Small tables with named rows and columns. After each table, cells are looked up by row and column.

Table sav
	zofekir	lir	zupusun	tepa	zil	zugus	rume
nela	0.3	0.1	0.3	0.4	0.3	0.4	0.3
zafi	0.7	0.1	0.3	0.6	0.2	0.2	0.3
punelab	0.6	-0.2	0.2	0.7	0.1	0.1	0.4
nus	0.0	0.2	0.2	0.7	0.4	0.2	0.2
gunu	0.2	0.0	0.4	-0.6	-0.1	0.6	0.6
sot	0.0	0.0	0.4	0.7	0.1	-0.3	0.7
sibi	0.6	0.5	0.1	0.2	0.1	0.1	0.1
pom	0.2	0.4	0.1	0.0	0.0	-0.2	0.6
sop	0.3	0.5	0.2	0.3	0.3	0.1	0.0
lofiz	0.2	0.5	0.0	0.3	0.3	0.1	0.3

What is the zil of sot in sav? 0.1
What is the rume of sop in sav? 0.0
What is the rume of punelab in sav? 0.4
What is the zupusun of sop in sav? 0.2
What is the rume of gunu in sav? 0.6
What is the zil of zafi in sav? 0.2
What is the zil of sop in sav? 0.3
What is the tepa of nus in sav? 0.7
What is the tepa of lofiz in sav? 0.3
What is the tepa of nela in sav? 0.4

gapete =
	bip	sef	mub
fak	-3202	23102	-2672
faz	13154	37142	16041
bur	40524	26804	21384
pugiz	-25232	360	-7742
lak	-48663	4638	-65139
ref	50447	31865	17050
bipozu	-6789	6184	-19852
dat	14709	66878	24197
puz	47895	8929	24717
ripapo	11109	45189	22016
bafavom	30227	15016	14674

sef of pugiz = 360
bip of pugiz = -25232
mub of fak = -2672
bip of fak = -3202
sef of ripapo = 45189
bip of bafavom = 30227
mub of faz = 16041
sef of lak = 4638
mub of dat = 24197

bebe:
         pami  mogeg  fer  sedokat  riz  vuv  rolu  gemidu  petofo  rudu
dalavif   827    526  231      462  459  866   680     574     539   802
degun     583    555  336      550  429  562   471     657     575   529
golupi    531    510  361      520  444  501   454     623     561   455
lod       290    467  554      541  437  313   332     357     408   368
poso      368    437  515      469  458  352   398     474     472   354
mevul     820    575  209      507  448  842   645     629     564   785

poso, gemidu -> 474
poso, rolu -> 398
mevul, fer -> 209
degun, petofo -> 575
degun, pami -> 583
lod, rudu -> 368
degun, rolu -> 471
lod, vuv -> 313
dalavif, pami -> 827

miz =
	bozulu	fovi
vesez	-205	-821
beve	-51	976
pul	232	80
zati	-22	699
vek	100	-261
debu	-169	-233
fotum	-222	-385
bokef	350	-716
sas	500	129
meku	-69	-229
libuni	71	-403

What is the fovi of beve in miz?
976
What is the bozulu of beve in miz?
-51
What is the bozulu of vek in miz?
100
What is the fovi of sas in miz?
129
What is the bozulu of zati in miz?
-22
What is the fovi of meku in miz?
-229
What is the bozulu of fotum in miz?
-222
What is the bozulu of vesez in miz?
-205
What is the fovi of vek in miz?
-261
What is the bozulu of bokef in miz?
350
What is the bozulu of debu in miz?
-169
What is the bozulu of meku in miz?
-69
What is the fovi of pul in miz?
80
What is the bozulu of libuni in miz?
71
What is the bozulu of pul in miz?
232
What is the fovi of vesez in miz?
-821
What is the fovi of zati in miz?
699
Row with the largest fovi: beve

zol =
columns: vil, viv, litupa, gomu, vizopuf, gafozel, pugi
lidifat: [-35135, -27991, -33291, -39530, 2271, -38557, -21392]
femoge: [-47223, -3564, -574, -37058, -41772, -51781, 2466]
zufa: [-24026, -22045, -32330, -13694, -32408, -20797, -28794]
miremil: [-29021, -30691, -28353, 73038, -53593, 42158, -17875]
vop: [-21270, -31931, -31487, -37674, -6966, -27284, -32098]
vive: [-27648, -28855, -23438, -8232, -42030, -16483, -22235]
dalipov: [274, -7501, -43848, -50269, -17491, -35611, -54874]
ketasef: [-27659, -18380, -39225, 7569, -54398, -16956, -27757]
nuvog: [210, -3756, -43006, -48664, -14191, -34097, -54089]
vub: [-13921, -58186, -16179, -34444, -15833, -8108, -32637]
didapo: [-25169, -58202, -18031, -6254, -29889, 798, -22749]
geb: [-467, -45759, -47074, -25045, -45843, -15266, -56360]
mikega: [-46881, 36892, -17694, 23196, 30583, -735, 2904]
gutuko: [-31890, -4404, -29925, -32214, -6951, -37978, -21244]

What is the gafozel of nuvog in zol?
-34097
What is the pugi of ketasef in zol?
-27757
What is the vizopuf of miremil in zol?
-53593
What is the viv of dalipov in zol?
-7501
What is the litupa of ketasef in zol?
-39225
What is the litupa of nuvog in zol?
-43006
What is the vil of zufa in zol?
-24026
What is the vizopuf of vub in zol?
-15833
What is the gomu of geb in zol?
-25045
What is the vil of femoge in zol?
-47223
What is the vizopuf of didapo in zol?
-29889
What is the vizopuf of gutuko in zol?
-6951
What is the gafozel of geb in zol?
-15266
What is the viv of vive in zol?
-28855
What is the viv of lidifat in zol?
-27991
What is the gafozel of ketasef in zol?
-16956
What is the gomu of didapo in zol?
-6254
What is the gafozel of vive in zol?
-16483

